Below are the code and all the weights of a small trained network. Each question names an input and a class and asks about switching units off, where a switched-off unit gives its printed mean instead of its output.

import numpy as np


def w(rows, s, z=0):
    codes = np.array(rows[::2]) - 128.0
    scale = np.full(codes.shape[1], s)
    scale[-1] = z or s
    return codes * scale


def f(y):
    return y / 2 * (1 + np.tanh(0.7978845608 * (y + 0.044715 * y**3)))


def log_softmax(a):
    a = a - a.max(-1, keepdims=True)
    return a - np.log(np.exp(a).sum(-1, keepdims=True))


def net(x, mask):
    res = np.array(x, float).reshape(1, 8) / 4 @ E
    y = f(res @ A[0][:, :-1].T + A[0][:, -1])
    res = res + np.where(mask, y, B[0][:, -1]) @ B[0][:, :-1]
    return log_softmax(res[-1] @ U[:, :-1].T + U[:, -1])


A, B = {}, {}
E = w([
[135,106,128,128,119,142,130,117,127],'x0',
[123,135,125,127,130,115,129,126,129],'x1',
[244,202,159,138,44,85,121,55,89],'x2',
[221,70,62,241,150,77,138,190,159],'x3',
[86,183,129,237,209,181,194,38,92],'x4',
[130,120,135,132,122,138,124,129,126],'x5',
[86,184,2,143,17,211,105,137,139],'x6',
[131,129,121,123,134,127,133,123,129],'x7',
],0.0056)
A[0] = w([
[167,97,133,53,78,102,102,193,141,94],'neuron 0',
[92,153,40,133,48,167,117,158,123,79],'neuron 1',
[98,144,161,102,128,123,117,118,119,68],'neuron 2',
[69,147,182,15,98,156,114,83,123,81],'neuron 3',
[124,173,67,128,70,160,131,155,124,106],'neuron 4',
[194,79,77,198,128,96,124,183,149,106],'neuron 5',
[141,81,129,47,93,105,102,190,139,86],'neuron 6',
[140,112,128,145,136,105,133,144,124,76],'neuron 7',
[37,56,95,123,189,151,120,191,147,6],'neuron 8',
[213,172,152,138,64,100,115,88,127,13],'neuron 9',
[87,106,125,126,159,150,134,175,154,71],'neuron 10',
[118,136,125,204,187,173,147,75,117,40],'neuron 11',
[164,86,245,94,194,69,142,155,115,105],'neuron 12',
[170,96,86,190,135,98,121,144,134,150],'neuron 13',
],0.011,0.0015)
B[0] = w([
[94,177,125,195,160,154,163,68,110,222],'neuron 0',
[140,63,132,121,180,110,80,114,195,227],'neuron 1',
[128,126,125,121,131,142,128,163,136,150],'neuron 2',
[102,141,132,89,126,143,150,254,104,243],'neuron 3',
[131,69,148,124,163,116,93,100,174,196],'neuron 4',
[84,139,147,79,130,155,143,226,101,222],'neuron 5',
[94,187,131,188,154,149,158,75,117,213],'neuron 6',
[126,122,124,118,132,145,117,144,136,136],'neuron 7',
[216,138,118,119,41,75,141,93,82,222],'neuron 8',
[197,118,110,123,54,94,149,99,74,206],'neuron 9',
[170,124,137,123,95,135,124,105,98,165],'neuron 10',
[75,181,121,182,158,151,147,92,133,199],'neuron 11',
[132,52,104,121,155,123,58,105,214,255],'neuron 12',
[88,160,147,69,123,148,135,177,123,191],'neuron 13',
],0.017,0.0077)
U = w([
[134,40,124,120,174,113,54,102,219,106],'0',
[75,157,154,58,118,159,175,254,91,66],'1',
[64,211,121,245,165,160,197,48,106,94],'2',
[247,124,110,115,24,76,161,86,55,249],'3',
],0.0077,0.0014)

Each question gives the input, the list of numbers given to net, and the class t.
The units are the neurons (one row each of A and B). Each row of codes is followed by its name. A weight is (code - 128) times the scale printed after its matrix; where a second scale follows, it is the last column's (A, B and U).
mask holds one flag per neuron, in row order. A switched-off neuron (its flag False) gives its mean, the last column of its row in B, instead of its output. The means were averaged over made-up inputs and are rounded, as every weight is.
A unit's drop is (log p(t) with every unit on - log p(t) with that unit switched off) / (log p(t) with every unit on - log p(t) with every unit switched off).
The circuit of an input: a set's keep is (log p(t) with only the set's units on - log p(t) with every unit switched off) / (log p(t) with every unit on - log p(t) with every unit switched off). Starting from the 12 units with the biggest drops (on a tie, the unit counted first), units are removed one at a time, each time the one whose removal leaves the highest keep (on an exact tie, the one counted first), for as long as the keep stays at least 0.8.
circuit, biggest first: the units of the circuit, biggest drop first
k most important neurons: the k neurons with the biggest drops, biggest first
drop of u: that unit's drop, to one decimal
input [3,-8,1,7,-5,6,6,-2], class 1: most important neuron	neuron 5
input [1,-4,-6,6,4,-3,3,-4], class 1: 4 most important neurons	neuron 5; neuron 13; neuron 9; neuron 11
input [-1,-6,-2,-4,-6,6,-5,8], class 2: 2 most important neurons	neuron 6; neuron 0
input [0,5,6,6,-6,-4,5,-5], class 1: 3 most important neurons	neuron 5; neuron 13; neuron 8
input [8,-3,-6,0,-8,-6,-1,2], class 2: 2 most important neurons	neuron 6; neuron 0
input [-8,3,5,1,-2,-6,6,3], class 0: 3 most important neurons	neuron 1; neuron 4; neuron 8
input [6,-8,1,0,-6,5,7,7], class 0: 2 most important neurons	neuron 1; neuron 4
input [3,6,6,3,-6,-6,-1,-4], class 2: 3 most important neurons	neuron 0; neuron 6; neuron 8
input [-2,1,-3,-1,-3,8,-2,3], class 2: 2 most important neurons	neuron 9; neuron 1
input [1,6,-8,-3,-8,8,-1,-4], class 2: 2 most important neurons	neuron 6; neuron 0
input [2,-3,0,4,-6,7,-1,7], class 2: 3 most important neurons	neuron 0; neuron 6; neuron 3
input [1,4,2,-4,8,-7,-8,-7], class 0: 2 most important neurons	neuron 12; neuron 0
input [-2,-7,3,-1,-2,-5,0,2], class 3: 2 most important neurons	neuron 11; neuron 5
input [-2,6,-2,-5,-3,4,7,8], class 0: circuit, biggest first	neuron 1
input [4,-4,2,7,-4,-6,6,7], class 1: 3 most important neurons	neuron 5; neuron 12; neuron 13
input [4,5,-5,-4,-5,-2,1,1], class 2: 3 most important neurons	neuron 6; neuron 0; neuron 5
input [6,0,6,-5,5,-6,-1,2], class 3: drop of neuron 5	1.3
input [-1,-3,-3,5,4,7,-2,3], class 1: drop of neuron 8	0.0
input [3,0,-1,-7,6,-6,-7,7], class 0: drop of neuron 4	-0.1
input [1,5,-6,5,5,-4,-2,-5], class 3: circuit, biggest first	neuron 8
input [-5,-3,1,6,3,-3,3,2], class 1: drop of neuron 5	0.1
